Below is a small trained network, with its code and all its weights. Each question gives an input and a target symbol and asks what happens when units are switched off, that is, made to give their printed mean instead of their output.

import numpy as np


def w(rows, s, z=0):
    codes = np.array(rows[::2]) - 128.0
    scale = np.full(codes.shape[1], s)
    scale[-1] = z or s
    return codes * scale


def norm(h):
    return h / np.sqrt((h * h).mean(-1, keepdims=True) + 1e-5)


def f(y):
    return y / 2 * (1 + np.tanh(0.7978845608 * (y + 0.044715 * y**3)))


def softmax(a):
    e = np.exp(a - a.max(-1, keepdims=True))
    return e / e.sum(-1, keepdims=True)


def log_softmax(a):
    a = a - a.max(-1, keepdims=True)
    return a - np.log(np.exp(a).sum(-1, keepdims=True))


def net(x, mask):
    ids = ['ΘΞΠΨβεζηλτφ'.index(c) for c in x.split()]
    T = len(ids)
    res = E[ids] + P[:T]
    u = 0
    for l in range(2):
        r = norm(res)
        for j in range(3):
            rows = slice(2 * j, 2 * j + 2)
            q, k, v = (r @ M[l][rows].T for M in (Q, K, V))
            z = softmax(np.where(np.tri(T) > 0, q @ k.T / 2**0.5, -1e9)) @ v
            o = O[l][rows]
            res = res + np.where(mask[u + j], z, o[:, -1]) @ o[:, :-1]
        u += 3
        y = f(norm(res) @ A[l][:, :-1].T + A[l][:, -1])
        res = res + np.where(mask[u : u + 16], y, B[l][:, -1]) @ B[l][:, :-1]
        u += 16
    return log_softmax(norm(res)[-1] @ U[:, :-1].T + U[:, -1])


Q, K, V, O, A, B = {}, {}, {}, {}, {}, {}
E = w([
[5,77,88,206,68],'Θ',
[75,66,61,155,74],'Ξ',
[52,85,110,185,194],'Π',
[49,2,152,102,102],'Ψ',
[82,105,81,81,79],'β',
[96,160,146,172,94],'ε',
[184,58,122,106,152],'ζ',
[84,172,141,85,146],'η',
[128,139,210,90,103],'λ',
[137,201,157,96,116],'τ',
[151,92,109,124,94],'φ',
],0.0087)
P = w([
[116,221,2,147,119],'0',
[116,91,161,77,115],'1',
[184,91,192,90,99],'2',
[175,100,153,73,140],'3',
[141,104,156,72,140],'4',
[207,143,192,94,133],'5',
[139,110,143,69,146],'6',
[170,90,168,97,129],'7',
[207,110,121,87,147],'8',
[160,123,132,107,134],'9',
[156,99,160,59,144],'10',
[200,113,156,69,144],'11',
[188,117,167,78,130],'12',
],0.0051)
Q[0] = w([
[155,249,84,73,80],'0.h1',
[177,89,193,58,125],'0.h1',
[64,140,125,216,104],'0.h2',
[230,149,112,152,150],'0.h2',
[197,133,254,223,147],'0.h3',
[82,17,127,103,180],'0.h3',
],0.0061)
K[0] = w([
[123,75,145,73,69],'0.h1',
[108,201,171,161,177],'0.h1',
[77,37,160,142,105],'0.h2',
[230,103,170,60,62],'0.h2',
[96,1,107,208,215],'0.h3',
[140,167,62,120,127],'0.h3',
],0.0048)
V[0] = w([
[39,79,78,22,56],'0.h1',
[59,79,168,164,204],'0.h1',
[253,181,12,169,172],'0.h2',
[13,145,104,173,115],'0.h2',
[43,28,119,181,200],'0.h3',
[92,180,70,82,90],'0.h3',
],0.0039)
O[0] = w([
[157,152,164,71,23,253],'0.h1',
[56,89,143,62,254,134],'0.h1',
[137,79,196,233,173,34],'0.h2',
[251,147,133,182,182,164],'0.h2',
[66,103,34,53,142,140],'0.h3',
[220,241,176,89,156,168],'0.h3',
],0.0042,0.0044)
A[0] = w([
[155,75,110,130,118,104],'0.n1',
[115,103,99,168,231,30],'0.n2',
[116,211,188,79,121,197],'0.n3',
[203,125,149,181,124,225],'0.n4',
[168,118,60,56,103,138],'0.n5',
[81,140,173,48,143,132],'0.n6',
[221,145,165,70,94,170],'0.n7',
[71,116,88,124,168,61],'0.n8',
[84,65,221,74,126,106],'0.n9',
[110,121,108,68,230,254],'0.n10',
[73,165,94,163,2,240],'0.n11',
[153,127,119,225,147,22],'0.n12',
[115,159,115,217,200,127],'0.n13',
[75,118,158,88,190,105],'0.n14',
[175,24,143,185,178,112],'0.n15',
[88,109,85,125,230,34],'0.n16',
],0.0068,0.0021)
B[0] = w([
[93,236,180,110,150,150],'0.n1',
[131,167,131,76,1,115],'0.n2',
[94,12,98,122,143,199],'0.n3',
[19,87,177,55,119,127],'0.n4',
[116,135,193,208,179,243],'0.n5',
[184,120,140,196,129,212],'0.n6',
[89,67,105,162,116,254],'0.n7',
[216,131,106,152,65,119],'0.n8',
[172,183,94,153,187,226],'0.n9',
[141,63,132,163,41,172],'0.n10',
[180,61,189,95,201,241],'0.n11',
[65,73,170,169,110,105],'0.n12',
[61,86,126,81,142,113],'0.n13',
[185,138,85,187,69,143],'0.n14',
[90,195,139,119,60,128],'0.n15',
[194,98,93,170,27,118],'0.n16',
],0.0037,0.0051)
Q[1] = w([
[114,208,89,153,165],'1.h1',
[108,224,130,175,199],'1.h1',
[71,223,2,187,138],'1.h2',
[97,94,153,126,148],'1.h2',
[91,185,120,152,146],'1.h3',
[114,75,199,56,99],'1.h3',
],0.0091)
K[1] = w([
[131,56,202,88,166],'1.h1',
[123,13,149,22,149],'1.h1',
[111,15,187,55,206],'1.h2',
[143,138,143,137,98],'1.h2',
[144,2,202,88,139],'1.h3',
[61,140,56,222,52],'1.h3',
],0.0083)
V[1] = w([
[107,140,208,100,102],'1.h1',
[129,229,89,186,140],'1.h1',
[49,76,192,254,156],'1.h2',
[153,122,160,198,37],'1.h2',
[33,205,97,22,175],'1.h3',
[212,122,202,107,168],'1.h3',
],0.0081)
O[1] = w([
[150,226,183,183,122,83],'1.h1',
[189,46,166,165,254,64],'1.h1',
[59,224,32,206,209,75],'1.h2',
[183,189,68,209,72,204],'1.h2',
[63,82,249,139,161,2],'1.h3',
[224,198,140,61,182,103],'1.h3',
],0.0071,0.005)
A[1] = w([
[189,107,126,72,148,111],'1.n1',
[212,107,149,119,112,138],'1.n2',
[132,148,121,183,90,111],'1.n3',
[2,178,174,67,74,253],'1.n4',
[73,148,232,36,59,145],'1.n5',
[202,185,129,83,106,55],'1.n6',
[75,102,114,19,81,162],'1.n7',
[42,74,123,165,105,139],'1.n8',
[96,160,86,148,83,102],'1.n9',
[220,197,30,158,37,175],'1.n10',
[171,172,94,116,88,95],'1.n11',
[72,231,90,128,122,83],'1.n12',
[112,88,35,190,81,129],'1.n13',
[117,71,206,65,89,164],'1.n14',
[95,173,129,146,105,128],'1.n15',
[147,180,133,90,141,91],'1.n16',
],0.0079,0.0031)
B[1] = w([
[197,128,138,196,147,144],'1.n1',
[144,87,92,164,94,157],'1.n2',
[76,10,146,120,137,140],'1.n3',
[45,223,162,144,197,173],'1.n4',
[72,222,135,64,144,182],'1.n5',
[107,105,220,148,113,153],'1.n6',
[164,190,52,109,203,188],'1.n7',
[161,135,176,170,33,152],'1.n8',
[150,94,167,179,126,146],'1.n9',
[85,9,148,117,88,255],'1.n10',
[53,9,197,182,59,163],'1.n11',
[170,177,206,149,104,137],'1.n12',
[163,4,199,75,77,196],'1.n13',
[82,243,2,163,115,180],'1.n14',
[91,89,205,106,184,130],'1.n15',
[151,129,248,226,101,127],'1.n16',
],0.0049,0.0096)
U = w([
[248,152,168,175,186,234],'Θ',
[180,155,228,160,49,124],'Ξ',
[12,52,75,154,166,20],'Π',
[189,96,1,67,178,134],'Ψ',
[240,148,163,13,97,35],'β',
[100,80,233,69,194,137],'ε',
[129,119,115,136,133,4],'ζ',
[189,197,36,229,65,114],'η',
[122,141,77,227,211,236],'λ',
[49,147,180,241,107,73],'τ',
[42,186,86,51,69,250],'φ',
],0.0086,0.0022)

Each question gives the input, a string of symbols that net reads in full, and the target symbol t.
The units are the heads (2 rows each of Q, K, V and O) and the neurons (one row each of A and B). Each row of codes is followed by its name. A weight is (code - 128) times the scale printed after its matrix; where a second scale follows, it is the last column's (O, A, B and U).
mask holds one flag per unit, layer by layer, with each layer's heads first. A switched-off unit (its flag False) gives its mean, the last column of its rows in O or B, instead of its output. The means were averaged over made-up inputs and are rounded, as every weight is.
A unit's drop is (log p(t) with every unit on - log p(t) with that unit switched off) / (log p(t) with every unit on - log p(t) with every unit switched off).
The circuit of an input: a set's keep is (log p(t) with only the set's units on - log p(t) with every unit switched off) / (log p(t) with every unit on - log p(t) with every unit switched off). Starting from the 12 units with the biggest drops (on a tie, the unit counted first), units are removed one at a time, each time the one whose removal leaves the highest keep (on an exact tie, the one counted first), for as long as the keep stays at least 0.8.
circuit, biggest first: the units of the circuit, biggest drop first
unit that matters most: the unit with the biggest drop
top k neurons: the k neurons with the biggest drops, biggest first
top k neurons in layer l: the k neurons of layer l with the biggest drops, biggest first
heads that matter: for each layer, one digit per head in row order, 1 if its drop is at least 0.15 and else 0, layers parted by /
input φ φ Ψ φ Θ Θ ε Ψ ε Ψ λ τ, target η: circuit, biggest first => 0.h2, 1.h2
input β τ η β β Ψ η Θ, target β: unit that matters most => 0.n11
input λ Ξ Θ, target Ξ: heads that matter => 001 / 101
input φ τ λ, target η: circuit, biggest first => 0.h2, 1.h2
input Ψ Ξ η η Ψ η η Θ λ, target φ: top 2 neurons in layer 0 => 0.n11, 0.n3
input Ψ Θ Ξ β Ξ Ψ τ λ η Ψ, target φ: top 2 neurons in layer 0 => 0.n11, 0.n3
input Ξ λ ζ η η Ψ φ, target Ψ: top 4 neurons => 0.n11, 0.n3, 0.n10, 0.n7
input Θ Ψ Ψ β, target Π: heads that matter => 000 / 111
input Ψ β λ Ψ η Ψ ζ η τ β Ξ φ, target φ: heads that matter => 000 / 100
input φ Ψ Ξ Ξ Ξ τ Θ λ φ λ Ψ, target η: top 2 neurons => 0.n3, 0.n11
input λ η Ξ η, target Ξ: heads that matter => 001 / 101
input ζ β Ψ ε Ψ Ξ, target τ: heads that matter => 010 / 010
input β Ξ ε τ Ψ λ Θ β η τ Ξ Ξ, target β: heads that matter => 100 / 010
input Θ β η λ β β β Ξ λ, target Π: top 2 neurons => 0.n3, 0.n6
input τ Ψ Ψ Ξ Ψ β β τ λ η Ψ Ψ Ψ, target Θ: unit that matters most => 0.h3
input Θ Θ ζ, target Π: circuit, biggest first => 1.h3, 1.h2
input φ τ Ψ Θ φ, target η: circuit, biggest first => 0.h2, 1.h2
input ε τ β β λ λ Θ Ψ Ψ Ξ Ξ Ψ η, target λ: heads that matter => 010 / 010
input Ξ ε β Ψ Ξ τ, target Ψ: top 2 neurons => 0.n3, 0.n11
input λ Ξ η Ξ ζ, target Ξ: unit that matters most => 0.h3
input φ Ψ ζ Ξ Ψ ε, target η: top 3 neurons => 0.n4, 0.n12, 0.n9
input ζ τ Ξ λ λ Θ, target τ: top 2 neurons => 0.n4, 0.n11
input Ξ Θ ε, target Ψ: top 2 neurons => 0.n11, 0.n10
input Ξ φ λ Ξ Θ λ, target Ψ: top 2 neurons => 0.n3, 0.n11
